Below are the code and all the weights of a small trained network. Each question names an input and a class and asks about switching units off, where a switched-off unit gives its printed mean instead of its output.

import numpy as np


def w(rows, s, z=0):
    codes = np.array(rows[::2]) - 128.0
    scale = np.full(codes.shape[1], s)
    scale[-1] = z or s
    return codes * scale


def norm(h):
    return h / np.sqrt((h * h).mean(-1, keepdims=True) + 1e-5)


def f(y):
    return y / 2 * (1 + np.tanh(0.7978845608 * (y + 0.044715 * y**3)))


def log_softmax(a):
    a = a - a.max(-1, keepdims=True)
    return a - np.log(np.exp(a).sum(-1, keepdims=True))


def net(x, mask):
    res = np.array(x, float).reshape(1, 6) / 4 @ E
    u = 0
    for l in range(4):
        y = f(norm(res) @ A[l][:, :-1].T + A[l][:, -1])
        res = res + np.where(mask[u : u + 7], y, B[l][:, -1]) @ B[l][:, :-1]
        u += 7
    return log_softmax(norm(res)[-1] @ U[:, :-1].T + U[:, -1])


A, B = {}, {}
E = w([
[164,141,251,141,128],'x0',
[136,138,129,136,109],'x1',
[145,96,124,47,93],'x2',
[116,181,127,195,165],'x3',
[131,131,127,131,124],'x4',
[118,126,136,129,125],'x5',
],0.019)
A[0] = w([
[82,95,141,254,128,18],'L0N0',
[67,64,94,172,26,124],'L0N1',
[40,129,124,172,89,62],'L0N2',
[162,167,192,165,152,3],'L0N3',
[126,88,145,144,119,69],'L0N4',
[235,124,176,74,165,161],'L0N5',
[188,109,212,123,149,71],'L0N6',
],0.0066,0.006)
B[0] = w([
[143,156,126,66,123,136],'L0N0',
[177,129,50,129,133,181],'L0N1',
[153,151,125,78,114,105],'L0N2',
[152,153,161,123,175,126],'L0N3',
[149,158,159,131,159,93],'L0N4',
[13,86,187,160,63,253],'L0N5',
[83,137,254,131,98,181],'L0N6',
],0.0098,0.0031)
A[1] = w([
[90,119,164,176,107,80],'L1N0',
[142,124,180,134,199,1],'L1N1',
[111,164,56,166,170,236],'L1N2',
[250,78,159,61,143,13],'L1N3',
[155,119,209,134,114,176],'L1N4',
[95,84,138,161,122,94],'L1N5',
[137,68,73,111,195,154],'L1N6',
],0.013,0.0046)
B[1] = w([
[195,86,82,128,162,164],'L1N0',
[153,138,126,163,150,140],'L1N1',
[47,109,204,95,75,255],'L1N2',
[33,221,206,45,158,148],'L1N3',
[167,119,254,117,212,227],'L1N4',
[160,94,110,142,113,137],'L1N5',
[170,143,126,191,1,201],'L1N6',
],0.0093,0.0082)
A[2] = w([
[141,140,245,191,193,147],'L2N0',
[176,75,110,170,140,132],'L2N1',
[229,112,150,64,140,3],'L2N2',
[93,138,94,57,27,161],'L2N3',
[50,164,137,107,114,51],'L2N4',
[67,162,27,215,136,207],'L2N5',
[109,204,51,207,201,29],'L2N6',
],0.011,0.0034)
B[2] = w([
[169,116,26,106,166,245],'L2N0',
[124,119,108,142,51,126],'L2N1',
[102,98,169,115,150,139],'L2N2',
[150,121,71,185,124,235],'L2N3',
[102,75,140,153,133,147],'L2N4',
[99,121,251,137,93,194],'L2N5',
[123,163,214,40,97,142],'L2N6',
],0.014,0.011)
A[3] = w([
[186,93,81,61,168,92],'L3N0',
[170,164,106,200,72,165],'L3N1',
[9,167,95,171,132,133],'L3N2',
[169,211,93,131,82,60],'L3N3',
[148,105,141,96,146,4],'L3N4',
[45,62,124,63,105,53],'L3N5',
[141,153,230,194,180,73],'L3N6',
],0.012,0.0045)
B[3] = w([
[154,98,241,116,205,207],'L3N0',
[67,73,109,175,131,239],'L3N1',
[75,47,216,148,94,221],'L3N2',
[146,61,112,189,115,132],'L3N3',
[196,161,191,155,85,129],'L3N4',
[160,173,74,188,158,186],'L3N5',
[163,161,2,116,99,253],'L3N6',
],0.0083,0.0052)
U = w([
[98,98,117,184,70,120],'0',
[85,135,228,87,100,254],'1',
[197,119,162,123,176,126],'2',
[151,252,107,189,206,88],'3',
[147,95,41,81,77,62],'4',
],0.023,0.0076)

Each question gives the input, the list of numbers given to net, and the class t.
The units are the neurons (one row each of A and B). Each row of codes is followed by its name. A weight is (code - 128) times the scale printed after its matrix; where a second scale follows, it is the last column's (A, B and U).
mask holds one flag per neuron, layer by layer. A switched-off neuron (its flag False) gives its mean, the last column of its row in B, instead of its output. The means were averaged over made-up inputs and are rounded, as every weight is.
A unit's drop is (log p(t) with every unit on - log p(t) with that unit switched off) / (log p(t) with every unit on - log p(t) with every unit switched off).
The circuit of an input: a set's keep is (log p(t) with only the set's units on - log p(t) with every unit switched off) / (log p(t) with every unit on - log p(t) with every unit switched off). Starting from the 12 units with the biggest drops (on a tie, the unit counted first), units are removed one at a time, each time the one whose removal leaves the highest keep (on an exact tie, the one counted first), for as long as the keep stays at least 0.8.
circuit, biggest first: the units of the circuit, biggest drop first
most important unit: the unit with the biggest drop
k most important neurons: the k neurons with the biggest drops, biggest first
top k neurons in layer l: the k neurons of layer l with the biggest drops, biggest first
drop when u is switched off: that unit's drop, to one decimal
input [-6,8,-2,-5,-6,7], class 0: circuit, biggest first => [L2N0]
input [-1,-2,8,4,4,-1], class 0: 2 most important neurons => [L2N0; L2N3]
input [6,-2,0,-5,2,-3], class 2: circuit, biggest first => [L1N2; L2N5]
input [-5,-2,0,5,0,7], class 1: top 2 neurons in layer 2 => [L2N5; L2N0]
input [-6,2,6,2,6,-1], class 0: circuit, biggest first => [L2N0; L3N6]
input [8,7,5,2,3,-7], class 2: circuit, biggest first => [L2N0; L1N2]
input [0,6,6,3,-6,3], class 0: top 2 neurons in layer 1 => [L1N4; L1N0]
input [8,3,0,2,8,4], class 3: top 2 neurons in layer 3 => [L3N6; L3N2]
input [4,-5,7,5,7,8], class 2: 2 most important neurons => [L2N0; L1N2]
input [6,-6,-5,-1,0,-2], class 2: top 2 neurons in layer 2 => [L2N0; L2N3]
input [-8,-3,5,7,8,-3], class 0: drop when L2N3 is switched off => 0.2
input [2,7,-1,3,6,6], class 3: drop when L1N4 is switched off => -0.1
input [4,0,3,1,5,-8], class 2: drop when L2N0 is switched off => 0.2
input [-3,-7,7,4,1,-6], class 0: most important unit => L2N0
